x =
15; -17; 13; 1; 21; 5; 40; 10; 16; -7; 15; -4; -5; -4; 10
15; -17; 13; 2; 21; 5; 42; 10; 16; -7; 15; -4; -5; -4; 10
15; -17; 13; -1; 21; 4; 11; 5; 16; -15; 0; -5; -5; -5; 10
15; -17; 13; 0; 21; 5; 29; 9; 16; -7; 15; -4; -5; -4; 10
17; -16; 23; 11; 21; 6; 46; 10; 16; -7; 15; -4; -5; -4; 10
15; -17; 13; -1; 21; 5; 25; 9; 16; -7; 15; -4; -5; -4; 10
15; -17; 13; -1; 21; 5; 13; 5; 16; -11; 11; -4; -5; -4; 10
15; -17; 13; -1; 21; 5; 19; 8; 16; -7; 15; -4; -5; -4; 10
15; -17; 13; -1; 21; 5; 12; 5; 16; -12; 9; -4; -5; -4; 10
15; -17; 13; -1; 21; 4; 11; 5; 16; -16; -4; -5; -7; -6; 7
15; -17; 13; -1; 21; 5; 15; 7; 16; -8; 14; -4; -5; -4; 10
15; -17; 13; -1; 21; 5; 11; 5; 16; -14; 3; -4; -5; -4; 10
15; -17; 13; -1; 21; 5; 11; 5; 16; -16; -3; -5; -6; -6; 8
15; -17; 13; -1; 21; 5; 26; 9; 16; -7; 15; -4; -5; -4; 10
15; -17; 13; -1; 21; 5; 11; 5; 16; -15; -2; -5; -6; -5; 9
Counting starts at 0.
The entry directly above the centre entry?
A: 5
The entry directly below -14 -> -16
The entry at row 1, column 1?
A: -17
The entry just left of the largest entry -> 6
The entry in the bottom-right corner -> 9
The entry just right of -3 -> -5
The entry at the centre -> 8
The entry in the bottom-left corner?
A: 15
The top-right entry -> 10
The entry at row 2, column 1?
A: -17
The entry at row 0, column 2?
A: 13
The entry just right of the centre entry: 16
The top-left entry?
A: 15
The entry just left of -12?
A: 16
The entry in row 0 and column 1?
A: -17
The entry in row 1 and column 0?
A: 15
The entry directly below the centre entry -> 5
The entry directly below 25?
A: 13
The entry at row 2, column 0 -> 15
The top entry of the column that holds the largest entry?
A: 40

arr =
-1.16,-0.47,0.54,-1.03
-1.16,-0.47,0.63,-1.06
-0.65,-2.00,0.21,0.51
-1.16,-0.47,0.20,2.25
-1.67,0.88,0.21,0.51
0.07,-1.72,0.21,0.51
-2.49,0.39,0.21,0.51
-1.16,0.86,0.21,0.88
-1.16,1.42,0.21,0.51
-0.56,-1.16,0.21,-0.15
-1.16,-0.47,0.21,2.38
-1.16,-0.47,0.21,2.31
-2.12,0.41,0.21,0.94
Read off the first entry in reading order.
A: -1.16
Read off the bottom entry of the column that holds the largest entry.
A: 0.94
Read off the 3rd entry on the diagonal from the top-right corner.
A: -2.00
Read off the entry directly above -1.67.
A: -1.16
The 4th-last entry, reading row by row -> -2.12
Read off the top entry of the column that holds the largest entry.
A: -1.03
The largest entry in the last column: 2.38
Read off the entry just right of the smallest entry.
A: 0.39
Read off the second-last entry, reading row by row.
A: 0.21
Read off the smallest entry.
A: -2.49
The second largest entry -> 2.31
The entry just right of 0.39 -> 0.21
The 3rd entry from the end, reading row by row: 0.41
The 3rd largest entry: 2.25
The 2nd entry on the main diagonal is -0.47
The entry just left of the largest entry is 0.21
Read off the entry just left of -0.15.
A: 0.21
Read off the entry directly above the smallest entry.
A: 0.07
The smallest entry in the last column is -1.06

a =
[[21, 10, -1, 12, 18, 4, 7, 12, 18],
 [13, 0, 1, 3, 4, 9, 12, 21, -6],
 [28, -26, -16, -12, -2, 14, 0, 8, 2],
 [10, 2, -2, -2, 3, 16, 16, 17, 0],
 [16, 23, -12, 1, 3, 12, 26, 15, 3]]
Indices start at 0.
Give the entry at row 0, column 2.
-1
Give the entry at the centre.
-2
Give the median of all entries.
7
The top-left entry -> 21
Give the top-right entry.
18
The largest entry: 28
Give the entry at row 2, column 2.
-16
The bottom-right entry -> 3
Give the entry just left of 26.
12
The entry in row 1 and column 0: 13
Give the entry directly below the largest entry.
10
Give the entry in the bottom-left corner.
16
Give the entry directly below the smallest entry.
2
Give the entry at row 0, column 1.
10
The bottom entry of the column that holds the smallest entry: 23
Give the entry at row 1, column 2.
1
Give the entry directly below the centre entry.
3

Read these off the grid that follows.
1) Report the bottom entry of the column that holds the largest entry.
2) Report the 1st entry in reading order.
3) Report the largest entry in the first row.
4) Report the entry in the top-right corner.
5) Report the entry just right of 42.6.
6) Report the entry in the bottom-left corner.
7) Report the entry just left of 21.9.
8) Report the 3rd entry, reading row by row.
[[ -15.2    2.0   11.6   44.8  -60.3   24.8   40.1]
 [ -12.6   42.4   42.6   44.0   18.5   43.5  -32.9]
 [ 114.7   10.4   -0.6  -66.6  157.0  -31.5   57.8]
 [  44.9    0.3   -3.3  -30.5   60.8  -16.5   25.0]
 [ -92.5    8.8   21.9   93.1 -145.9   54.5  -22.9]
 [ -16.4   -4.9   -1.8   -0.3  -13.6   -2.6  -10.1]
 [ -22.6   -5.7   -3.2    0.4  -19.3   -2.5  -18.4]
 [  85.1    0.1   -4.4  -37.9   86.6  -20.7   72.5]
 [  96.7    5.8   -1.9  -55.1  126.1  -27.4   57.2]
 [ -20.3    1.6   11.8   49.1  -69.1   27.0   39.1]
 [ -84.4    7.0   18.6   84.2 -134.5   48.9  -20.8]
 [ -96.3    7.7   19.9  102.0 -163.8   58.9  -19.1]]
1) -163.8
2) -15.2
3) 44.8
4) 40.1
5) 44.0
6) -96.3
7) 8.8
8) 11.6

((-12, 1, -12, 5, -7, 9, 33, -5, 26, -10, -10, 3), (-32, 1, 4, 29, -7, -34, -3, -5, -48, -10, -10, -45), (-32, -3, -43, 5, -28, 16, 43, 5, -9, -35, -13, 26), (-36, 1, -12, 5, -7, -3, -13, -25, 19, -10, -21, -5), (27, 1, -12, 5, -7, 13, 31, -5, -13, -25, -10, 13), (-32, 37, -5, 7, -18, -16, -5, -5, -11, -10, -10, 3))
The first entry in reading order: -12
The entry just right of the largest entry? 5
The second entry in reading order: 1
The entry just left of 9? -7
The third smallest entry is -43
The entry just left of the largest entry: 16
The largest entry -> 43
The entry just right of 37? -5
The entry just right of 33? -5
The third entry in reading order? -12
The 2nd smallest entry: -45
The 2nd largest entry? 37
The entry just left of -11? -5
The third largest entry? 33

Read these off the array that follows.
1) Which number is the first entry on the diagonal from the top-right corner?
2) Which number is the first entry of the largest entry's row?
3) Which number is the top-left entry?
4) Which number is the minimum?
5) Which number is the smallest entry in the first column?
6) Which number is the entry directly above the largest entry?
7) Which number is the smallest entry in the last column?
8) Which number is the fifth entry from the end, reading row by row?
6; -9; -7; 20; -21; 13
9; 17; -18; 13; 22; 4
44; 1; -10; -11; 7; -22
4; -4; 2; 4; 6; 1
-2; -9; -1; -28; 5; -7
8; -16; -2; -2; -9; 2
-17; 13; 13; 1; -2; 16
1) 13
2) 44
3) 6
4) -28
5) -17
6) 9
7) -22
8) 13

-26; 4; -32; 36; 0; -19; -33; -28; 19; 46
The entry just left of -33: -19
What is the smallest entry? -33
